Here is a tiny trained network, its code and every weight. The questions are about switching its units off for an input and a target symbol, where a switched-off unit gives its printed mean instead of its output.

import numpy as np


def w(rows, s, z=0):
    codes = np.array(rows[::2]) - 128.0
    scale = np.full(codes.shape[1], s)
    scale[-1] = z or s
    return codes * scale


def norm(h):
    return h / np.sqrt((h * h).mean(-1, keepdims=True) + 1e-5)


def f(y):
    return y / 2 * (1 + np.tanh(0.7978845608 * (y + 0.044715 * y**3)))


def softmax(a):
    e = np.exp(a - a.max(-1, keepdims=True))
    return e / e.sum(-1, keepdims=True)


def log_softmax(a):
    a = a - a.max(-1, keepdims=True)
    return a - np.log(np.exp(a).sum(-1, keepdims=True))


def net(x, mask):
    ids = ['ζξπτφψ'.index(c) for c in x.split()]
    T = len(ids)
    res = E[ids] + P[:T]
    u = 0
    for l in range(3):
        q, k, v = (norm(res) @ M[l].T for M in (Q, K, V))
        z = softmax(np.where(np.tri(T) > 0, q @ k.T / 2**0.5, -1e9)) @ v
        res = res + np.where(mask[u], z, O[l][:, -1]) @ O[l][:, :-1]
        u += 1
        y = f(norm(res) @ A[l][:, :-1].T + A[l][:, -1])
        res = res + np.where(mask[u : u + 4], y, B[l][:, -1]) @ B[l][:, :-1]
        u += 4
    return log_softmax(norm(res)[-1] @ U[:, :-1].T + U[:, -1])


Q, K, V, O, A, B = {}, {}, {}, {}, {}, {}
E = w([
[101,147,174,62,91,101,91,58,144,184,177],'ζ',
[164,144,169,140,143,149,83,190,101,158,80],'ξ',
[168,83,108,178,187,87,102,138,113,139,82],'π',
[121,86,133,159,115,171,141,136,133,2,156],'τ',
[116,116,104,143,187,159,156,168,124,155,84],'φ',
[177,151,149,142,140,67,119,163,153,186,132],'ψ',
],0.0065)
P = w([
[145,142,215,54,189,23,250,97,3,122,158],'0',
[132,59,162,87,163,118,164,127,58,195,175],'1',
[129,51,173,118,141,159,147,133,114,189,162],'2',
[136,60,153,131,122,168,130,125,133,161,128],'3',
[129,73,130,130,122,167,123,120,147,145,104],'4',
[124,77,112,126,119,161,124,120,162,124,80],'5',
[116,91,90,130,123,164,125,126,169,121,53],'6',
[92,101,76,132,157,159,109,133,147,99,47],'7',
],0.0024)
Q[0] = w([
[153,253,135,90,97,75,122,161,121,181,117],'L0H0',
[84,143,106,107,84,139,123,82,132,86,181],'L0H0',
],0.0056)
K[0] = w([
[254,171,187,104,224,26,196,185,212,245,130],'L0H0',
[38,158,134,55,60,119,104,9,179,156,231],'L0H0',
],0.0029)
V[0] = w([
[174,133,242,40,174,204,49,192,60,111,43],'L0H0',
[94,59,127,242,250,141,116,250,122,44,22],'L0H0',
],0.0017)
O[0] = w([
[85,177,103,86,194,196,215,54,121,23,172,197],'L0H0',
[166,148,168,50,43,135,187,2,90,190,174,252],'L0H0',
],0.0034,0.0021)
A[0] = w([
[163,84,91,134,142,58,28,132,199,160,123,253],'L0N0',
[119,159,104,61,114,235,186,92,113,83,103,55],'L0N1',
[199,236,144,182,147,97,124,252,121,93,142,254],'L0N2',
[78,126,96,163,130,64,72,175,216,149,136,85],'L0N3',
],0.0031,0.00061)
B[0] = w([
[118,199,112,137,144,224,178,128,149,92,170,225],'L0N0',
[107,83,7,190,164,156,148,156,216,139,199,248],'L0N1',
[63,37,182,108,118,176,55,80,159,139,193,126],'L0N2',
[161,166,4,197,163,250,128,124,189,26,72,107],'L0N3',
],0.0033,0.0014)
Q[1] = w([
[140,2,76,167,242,122,252,137,77,112,124],'L1H0',
[144,132,141,17,111,51,56,48,103,235,84],'L1H0',
],0.003)
K[1] = w([
[252,164,96,194,94,113,89,118,151,195,146],'L1H0',
[127,105,161,108,56,67,194,183,130,63,196],'L1H0',
],0.0038)
V[1] = w([
[224,52,156,130,228,115,112,93,41,140,6],'L1H0',
[215,234,64,159,198,95,111,68,154,183,108],'L1H0',
],0.0026)
O[1] = w([
[3,208,93,175,109,108,89,113,138,87,52,252],'L1H0',
[143,234,37,117,46,126,80,165,20,146,161,110],'L1H0',
],0.0035,0.0026)
A[1] = w([
[104,157,22,164,179,174,97,165,186,77,108,100],'L1N0',
[48,160,95,152,127,205,79,137,184,156,147,253],'L1N1',
[111,190,173,110,132,167,109,118,94,151,73,177],'L1N2',
[73,151,156,108,4,108,48,139,103,83,142,88],'L1N3',
],0.0042,0.0015)
B[1] = w([
[122,99,196,106,19,227,25,65,97,164,137,199],'L1N0',
[248,89,130,207,168,142,181,209,80,33,75,254],'L1N1',
[176,153,134,98,61,100,80,160,252,90,210,203],'L1N2',
[228,225,104,107,194,13,219,125,118,233,167,144],'L1N3',
],0.0031,0.0025)
Q[2] = w([
[62,206,243,10,164,2,146,115,98,238,181],'L2H0',
[131,132,30,135,193,133,25,67,90,200,20],'L2H0',
],0.0043)
K[2] = w([
[99,124,255,109,180,58,192,142,25,155,217],'L2H0',
[45,237,92,236,68,137,114,190,3,65,125],'L2H0',
],0.0044)
V[2] = w([
[101,179,44,241,48,105,149,198,64,119,153],'L2H0',
[119,64,187,87,175,149,169,141,219,201,1],'L2H0',
],0.0024)
O[2] = w([
[93,2,118,85,129,204,227,137,149,87,94,8],'L2H0',
[75,176,44,120,87,116,137,194,116,185,31,202],'L2H0',
],0.0041,0.0012)
A[2] = w([
[85,85,101,157,63,178,105,69,94,98,142,74],'L2N0',
[61,36,78,70,128,111,174,135,115,160,100,67],'L2N1',
[206,155,212,2,160,105,84,107,252,189,141,249],'L2N2',
[154,181,90,156,214,152,149,198,184,58,110,148],'L2N3',
],0.0043,0.002)
B[2] = w([
[115,146,156,82,164,77,121,179,140,241,156,177],'L2N0',
[171,102,74,102,186,140,186,251,176,135,157,134],'L2N1',
[76,167,116,93,111,107,201,133,32,241,253,253],'L2N2',
[92,81,49,67,194,44,116,143,217,74,14,174],'L2N3',
],0.0048,0.0047)
U = w([
[174,201,154,100,111,159,180,137,75,216,213,177],'ζ',
[77,151,17,68,199,58,172,210,184,115,85,25],'ξ',
[212,211,181,162,129,166,45,171,199,87,117,220],'π',
[37,148,156,150,129,121,114,129,162,140,94,2],'τ',
[100,31,190,97,170,179,187,73,146,61,175,110],'φ',
[131,136,72,221,85,96,166,39,2,90,22,153],'ψ',
],0.0063,0.0039)

Each question gives the input, a string of symbols that net reads in full, and the target symbol t.
The units are the heads (2 rows each of Q, K, V and O) and the neurons (one row each of A and B). Each row of codes is followed by its name. A weight is (code - 128) times the scale printed after its matrix; where a second scale follows, it is the last column's (O, A, B and U).
mask holds one flag per unit, layer by layer, with each layer's heads first. A switched-off unit (its flag False) gives its mean, the last column of its rows in O or B, instead of its output. The means were averaged over made-up inputs and are rounded, as every weight is.
A unit's drop is (log p(t) with every unit on - log p(t) with that unit switched off) / (log p(t) with every unit on - log p(t) with every unit switched off).
The circuit of an input: a set's keep is (log p(t) with only the set's units on - log p(t) with every unit switched off) / (log p(t) with every unit on - log p(t) with every unit switched off). Starting from the 12 units with the biggest drops (on a tie, the unit counted first), units are removed one at a time, each time the one whose removal leaves the highest keep (on an exact tie, the one counted first), for as long as the keep stays at least 0.8.
units of the circuit, in order: the units of the circuit, biggest drop first
unit that matters most: the unit with the biggest drop
k most important neurons: the k neurons with the biggest drops, biggest first
k most important neurons of layer l: the k neurons of layer l with the biggest drops, biggest first
input τ ξ ψ ζ ξ τ, target τ: 3 most important neurons -> L2N0; L1N0; L2N2
input τ π π τ ψ τ, target ζ: units of the circuit, in order -> L1N0; L2N0
input ψ ζ π τ τ τ ζ, target ξ: 2 most important neurons -> L2N3; L1N1
input ζ τ ψ τ, target ζ: units of the circuit, in order -> L1H0; L2N0
input π φ π, target ξ: units of the circuit, in order -> L1H0; L2H0; L2N1
input τ τ φ τ φ ζ τ, target ξ: 4 most important neurons -> L2N0; L2N2; L0N1; L0N3
input π ψ π τ τ τ ψ, target ξ: unit that matters most -> L2N3
input ξ ψ π, target ψ: units of the circuit, in order -> L0H0; L2N2; L1H0
input ψ τ ζ τ, target π: 4 most important neurons -> L2N2; L0N3; L1N1; L1N0
input π π ξ τ ξ ξ, target π: units of the circuit, in order -> L0N1; L0H0; L1N1; L2N2
input ψ ζ π τ ξ ξ τ, target τ: 3 most important neurons of layer 1 -> L1N0; L1N2; L1N3
input π τ π ξ τ, target ψ: 3 most important neurons -> L1N2; L1N1; L1N3
input ψ ξ ζ ψ, target ξ: 3 most important neurons -> L2N3; L0N3; L1N1
input ξ φ φ, target ξ: unit that matters most -> L2N1
input ζ ψ ζ τ ψ ψ ψ ζ, target π: 3 most important neurons of layer 0 -> L0N3; L0N0; L0N2
input π ζ ξ ζ ξ ζ, target π: 3 most important neurons -> L0N3; L1N1; L1N0
input τ ξ ξ, target ξ: 3 most important neurons -> L0N1; L2N3; L1N0
input ζ π τ φ τ, target ξ: 3 most important neurons of layer 2 -> L2N0; L2N2; L2N1
input τ τ τ τ π τ, target ψ: 2 most important neurons of layer 0 -> L0N0; L0N2
input φ ζ ψ π ψ ψ ψ, target π: unit that matters most -> L0N3
